Below is a small trained network, with its code and all its weights. Each question gives an input and a target symbol and asks what happens when units are switched off, that is, made to give their printed mean instead of their output.

import numpy as np


def w(rows, s, z=0):
    codes = np.array(rows[::2]) - 128.0
    scale = np.full(codes.shape[1], s)
    scale[-1] = z or s
    return codes * scale


def f(y):
    return np.maximum(y, 0)


def softmax(a):
    e = np.exp(a - a.max(-1, keepdims=True))
    return e / e.sum(-1, keepdims=True)


def log_softmax(a):
    a = a - a.max(-1, keepdims=True)
    return a - np.log(np.exp(a).sum(-1, keepdims=True))


def net(x, mask):
    ids = ['ΛΠΦαβδεζηθστψω'.index(c) for c in x.split()]
    T = len(ids)
    res = E[ids] + P[:T]
    u = 0
    for l in range(2):
        q, k, v = (res @ M[l].T for M in (Q, K, V))
        z = softmax(np.where(np.tri(T) > 0, q @ k.T / 4**0.5, -1e9)) @ v
        res = res + np.where(mask[u], z, O[l][:, -1]) @ O[l][:, :-1]
        u += 1
        y = f(res @ A[l][:, :-1].T + A[l][:, -1])
        res = res + np.where(mask[u : u + 12], y, B[l][:, -1]) @ B[l][:, :-1]
        u += 12
    return log_softmax(res[-1] @ U[:, :-1].T + U[:, -1])


Q, K, V, O, A, B = {}, {}, {}, {}, {}, {}
E = w([
[184,97,193,155,152,157,123,92,135,160,103,112],'Λ',
[193,139,162,115,128,137,123,65,151,136,70,141],'Π',
[146,137,165,198,124,135,45,100,151,41,109,116],'Φ',
[140,127,167,116,159,118,86,142,182,169,84,174],'α',
[131,82,141,150,176,142,40,132,157,158,124,140],'β',
[159,65,140,113,79,135,60,173,87,132,88,180],'δ',
[125,31,74,150,83,141,58,75,163,171,115,142],'ε',
[160,177,114,132,197,123,154,215,73,165,91,133],'ζ',
[159,129,73,143,139,78,129,84,57,139,113,98],'η',
[142,54,127,132,120,79,127,159,103,166,183,141],'θ',
[171,155,127,123,96,44,170,145,102,132,104,151],'σ',
[169,34,146,179,44,115,184,79,123,76,171,140],'τ',
[5,186,136,115,91,157,196,80,111,135,185,161],'ψ',
[177,111,99,179,136,41,180,97,173,57,174,165],'ω',
],0.014)
P = w([
[95,133,58,59,131,128,102,177,130,74,118,50],'0',
[170,151,92,102,69,104,108,112,124,143,162,110],'1',
[137,139,127,114,89,88,115,89,107,162,148,125],'2',
[134,115,107,149,123,85,123,93,94,143,143,161],'3',
[127,104,113,174,141,80,126,89,76,145,132,189],'4',
[116,109,107,196,148,81,131,75,66,161,129,210],'5',
[110,103,116,231,149,83,129,82,62,161,123,227],'6',
[116,119,129,254,157,80,130,70,46,160,111,248],'7',
],0.0084)
Q[0] = w([
[72,190,162,94,94,160,141,58,116,154,194,160],'0.h0',
[172,117,99,120,110,121,177,179,203,102,135,68],'0.h0',
[81,175,153,49,108,254,155,142,153,93,162,71],'0.h0',
[65,158,126,139,133,110,185,107,81,120,185,129],'0.h0',
],0.0094)
K[0] = w([
[93,129,74,86,123,153,138,138,156,77,135,80],'0.h0',
[192,96,152,171,130,94,122,105,151,126,104,133],'0.h0',
[160,142,107,1,128,171,78,164,175,91,105,16],'0.h0',
[99,118,153,53,125,123,140,108,163,96,133,97],'0.h0',
],0.0096)
V[0] = w([
[137,188,36,139,179,84,158,75,100,88,189,85],'0.h0',
[155,96,124,183,253,140,24,147,174,150,64,102],'0.h0',
[115,220,124,165,137,209,137,65,141,108,46,100],'0.h0',
[90,95,154,205,97,120,96,53,161,120,209,78],'0.h0',
],0.0068)
O[0] = w([
[110,75,252,106,124,40,100,124,141,144,198,107,180],'0.h0',
[202,191,86,82,134,132,126,36,127,99,228,127,37],'0.h0',
[121,3,104,13,183,138,158,135,117,68,152,194,4],'0.h0',
[56,166,118,93,196,114,90,119,94,70,150,67,212],'0.h0',
],0.0081,0.0025)
A[0] = w([
[176,132,181,126,118,126,110,74,114,156,210,114,93],'0.n0',
[64,128,171,132,145,178,43,115,153,121,167,129,159],'0.n1',
[105,86,183,145,113,147,52,132,178,133,147,159,214],'0.n2',
[90,107,122,152,86,143,87,164,72,3,104,105,153],'0.n3',
[107,160,143,83,228,141,123,126,172,170,77,134,212],'0.n4',
[215,147,105,186,71,118,129,99,127,90,162,199,158],'0.n5',
[202,200,108,119,165,187,168,59,147,141,166,149,5],'0.n6',
[99,92,73,76,74,223,171,86,148,136,195,166,165],'0.n7',
[184,142,82,122,178,128,138,202,154,148,160,131,170],'0.n8',
[162,58,167,136,39,155,116,66,231,134,199,188,147],'0.n9',
[193,124,132,206,81,140,79,112,98,221,110,132,143],'0.n10',
[101,140,91,97,187,109,66,163,162,79,82,196,197],'0.n11',
],0.0064,0.0024)
B[0] = w([
[146,129,62,140,232,132,129,160,110,133,119,55,170],'0.n0',
[146,179,141,8,117,36,132,203,97,215,165,150,176],'0.n1',
[99,149,128,115,190,87,181,140,98,184,40,85,201],'0.n2',
[196,121,109,121,153,186,204,73,163,211,99,94,170],'0.n3',
[125,133,98,107,150,164,120,20,184,181,63,81,173],'0.n4',
[134,152,132,110,169,205,218,64,156,190,129,154,206],'0.n5',
[106,118,101,178,240,232,97,105,143,65,118,59,169],'0.n6',
[136,34,97,253,88,66,136,117,71,130,90,179,162],'0.n7',
[87,152,164,83,133,115,76,229,54,199,138,136,148],'0.n8',
[174,45,130,169,244,96,173,109,159,203,39,134,171],'0.n9',
[160,176,55,62,109,75,145,73,90,161,115,56,253],'0.n10',
[92,135,132,53,148,125,193,62,201,212,129,119,177],'0.n11',
],0.0059,0.0069)
Q[1] = w([
[161,171,46,152,181,168,144,42,137,124,175,154],'1.h0',
[133,156,163,149,200,98,190,87,65,196,131,133],'1.h0',
[122,137,120,110,150,252,104,149,194,71,154,188],'1.h0',
[146,203,85,106,131,76,117,128,112,207,104,73],'1.h0',
],0.012)
K[1] = w([
[77,145,74,76,158,142,99,125,67,197,110,189],'1.h0',
[52,160,133,134,133,105,165,68,91,99,148,193],'1.h0',
[193,119,92,102,153,146,1,119,140,145,50,95],'1.h0',
[70,106,118,163,89,105,182,130,45,144,178,139],'1.h0',
],0.009)
V[1] = w([
[95,156,165,118,223,187,151,149,207,179,115,94],'1.h0',
[144,2,110,163,121,146,181,63,196,142,32,136],'1.h0',
[157,108,119,131,174,204,137,129,75,67,144,24],'1.h0',
[116,201,144,149,33,209,158,125,125,128,77,140],'1.h0',
],0.0089)
O[1] = w([
[111,124,209,188,141,217,197,145,145,241,223,70,135],'1.h0',
[121,102,186,62,39,227,136,114,93,79,86,70,255],'1.h0',
[74,205,146,130,182,119,175,56,1,168,110,138,3],'1.h0',
[53,137,72,152,180,183,195,207,179,90,62,53,87],'1.h0',
],0.0095,0.0052)
A[1] = w([
[45,151,105,124,128,48,155,80,70,130,115,198,212],'1.n0',
[105,175,157,36,99,131,131,128,107,52,53,63,170],'1.n1',
[147,97,143,53,241,99,233,105,48,135,141,210,162],'1.n2',
[143,107,166,173,198,116,138,139,152,12,149,131,94],'1.n3',
[72,139,146,71,150,143,57,104,183,192,99,142,176],'1.n4',
[128,250,48,140,77,191,110,56,106,136,139,135,127],'1.n5',
[98,166,1,155,182,77,98,160,140,35,57,153,149],'1.n6',
[151,104,91,56,126,80,48,96,91,5,110,179,96],'1.n7',
[228,192,96,84,165,92,86,116,72,128,132,208,4],'1.n8',
[61,39,116,92,125,99,171,164,142,105,105,172,162],'1.n9',
[6,152,187,137,139,164,161,80,22,154,112,137,107],'1.n10',
[52,110,90,197,74,155,155,125,121,82,183,200,167],'1.n11',
],0.0066,0.0037)
B[1] = w([
[129,102,195,97,179,150,108,172,116,129,83,56,217],'1.n0',
[90,165,107,179,120,156,154,103,88,98,142,218,254],'1.n1',
[73,59,134,69,171,150,163,162,120,91,129,172,218],'1.n2',
[154,105,138,155,2,89,124,23,85,153,112,165,135],'1.n3',
[157,110,115,184,77,111,145,149,58,82,180,122,225],'1.n4',
[65,110,123,148,174,146,61,132,111,79,188,106,221],'1.n5',
[166,168,186,66,140,120,164,65,161,88,135,70,253],'1.n6',
[164,142,54,115,145,203,116,120,166,182,139,164,218],'1.n7',
[65,135,142,166,79,148,112,91,174,182,62,138,221],'1.n8',
[104,182,133,163,138,149,79,159,164,99,179,110,212],'1.n9',
[235,177,117,140,143,74,100,186,119,132,108,148,238],'1.n10',
[152,102,144,140,99,49,131,169,121,96,60,125,151],'1.n11',
],0.0084,0.0091)
U = w([
[240,163,94,39,104,113,119,148,166,109,103,122,183],'Λ',
[95,124,57,129,93,178,67,87,128,106,205,158,155],'Π',
[81,92,144,76,136,163,94,115,144,158,60,147,93],'Φ',
[132,154,101,217,94,110,144,134,62,111,85,142,205],'α',
[187,105,130,77,166,116,106,188,73,102,96,106,39],'β',
[42,137,94,101,147,185,174,100,146,93,129,78,96],'δ',
[86,110,171,3,147,95,205,98,107,91,155,98,159],'ε',
[126,97,194,40,84,175,148,105,109,75,125,137,4],'ζ',
[182,121,184,136,62,66,70,92,111,125,157,166,112],'η',
[97,227,139,181,155,99,91,97,178,163,90,74,29],'θ',
[103,80,150,142,132,157,28,200,174,71,111,115,181],'σ',
[80,127,20,155,160,129,221,151,149,192,122,173,199],'τ',
[131,145,159,95,104,195,171,119,141,166,171,69,128],'ψ',
[157,169,104,185,170,128,81,132,147,139,215,191,129],'ω',
],0.0054,0.0037)

Each question gives the input, a string of symbols that net reads in full, and the target symbol t.
The units are the heads (4 rows each of Q, K, V and O) and the neurons (one row each of A and B). Each row of codes is followed by its name. A weight is (code - 128) times the scale printed after its matrix; where a second scale follows, it is the last column's (O, A, B and U).
mask holds one flag per unit, layer by layer, with each layer's heads first. A switched-off unit (its flag False) gives its mean, the last column of its rows in O or B, instead of its output. The means were averaged over made-up inputs and are rounded, as every weight is.
A unit's drop is (log p(t) with every unit on - log p(t) with that unit switched off) / (log p(t) with every unit on - log p(t) with every unit switched off).
The circuit of an input: a set's keep is (log p(t) with only the set's units on - log p(t) with every unit switched off) / (log p(t) with every unit on - log p(t) with every unit switched off). Starting from the 12 units with the biggest drops (on a tie, the unit counted first), units are removed one at a time, each time the one whose removal leaves the highest keep (on an exact tie, the one counted first), for as long as the keep stays at least 0.8.
units of the circuit, in order: the units of the circuit, biggest drop first
top k neurons: the k neurons with the biggest drops, biggest first
k most important neurons of layer l: the k neurons of layer l with the biggest drops, biggest first
input Π σ σ τ δ Λ, target α: units of the circuit, in order -> [1.n1 1.h0 1.n6 0.n11]
input Λ δ β β α Φ α, target ψ: most important neuron of layer 1 -> [1.n1]
input ψ Π Λ α η σ, target ψ: top 2 neurons -> [0.n3 0.n10]
input Φ Λ Φ, target ε: units of the circuit, in order -> [0.h0 1.n2 1.h0]
input ω ε ω α α ψ, target ω: units of the circuit, in order -> [0.h0 1.h0 0.n1]
input η τ σ Π Λ, target Λ: units of the circuit, in order -> [1.h0 0.n6 1.n5]
input Λ η τ α α, target α: top 2 neurons -> [1.n1 0.n0]
input α β δ Φ, target δ: units of the circuit, in order -> [0.h0 1.h0 0.n5]
input δ ζ σ ψ α τ, target δ: top 2 neurons -> [0.n7 0.n3]
input ζ β ψ Φ β Λ σ β, target ζ: units of the circuit, in order -> [0.h0 1.h0 0.n9 0.n7]
input Λ α ζ α η, target Φ: top 2 neurons -> [1.n8 1.n0]
input Φ σ Φ ψ ψ θ, target σ: units of the circuit, in order -> [0.h0 1.n9]
input δ Φ β Λ, target ω: units of the circuit, in order -> [0.h0 1.h0 0.n1 1.n10]
input α ζ δ α Φ Λ, target ψ: units of the circuit, in order -> [1.h0]
input Λ σ ζ ζ α α, target τ: 2 most important neurons of layer 0 -> [0.n9 0.n5]
input α α σ σ ψ Λ, target α: top 2 neurons -> [1.n1 0.n6]
input ω ψ τ Π Λ σ, target ω: units of the circuit, in order -> [0.h0 1.h0 0.n1]
input ε ψ α θ, target ε: 4 most important neurons of layer 1 -> [1.n6 1.n10 1.n0 1.n7]
input σ η Φ ζ α Φ τ η, target α: 2 most important neurons of layer 0 -> [0.n3 0.n1]
input τ δ Λ Λ β α α Λ, target ψ: top neuron -> [0.n5]
input Φ ζ ζ Λ β β, target ω: top 2 neurons -> [0.n5 0.n6]
input Λ δ τ Φ, target α: 2 most important neurons of layer 1 -> [1.n1 1.n10]
input δ σ ε Φ, target Λ: 2 most important neurons of layer 1 -> [1.n6 1.n5]
input α β ζ ζ ψ, target α: 3 most important neurons of layer 0 -> [0.n7 0.n6 0.n9]
input α ζ α ε β, target Π: 2 most important neurons of layer 0 -> [0.n7 0.n6]
input Π ζ θ α ψ σ, target Π: top 4 neurons -> [0.n7 1.n1 1.n7 0.n9]
input β α α, target ω: top neuron -> [1.n10]
input ω ε ζ α η ε, target Φ: 2 most important neurons of layer 1 -> [1.n8 1.n0]
input β α ψ θ Φ σ, target β: 2 most important neurons of layer 0 -> [0.n6 0.n0]
input ε σ δ, target Λ: top 2 neurons -> [1.n6 0.n10]
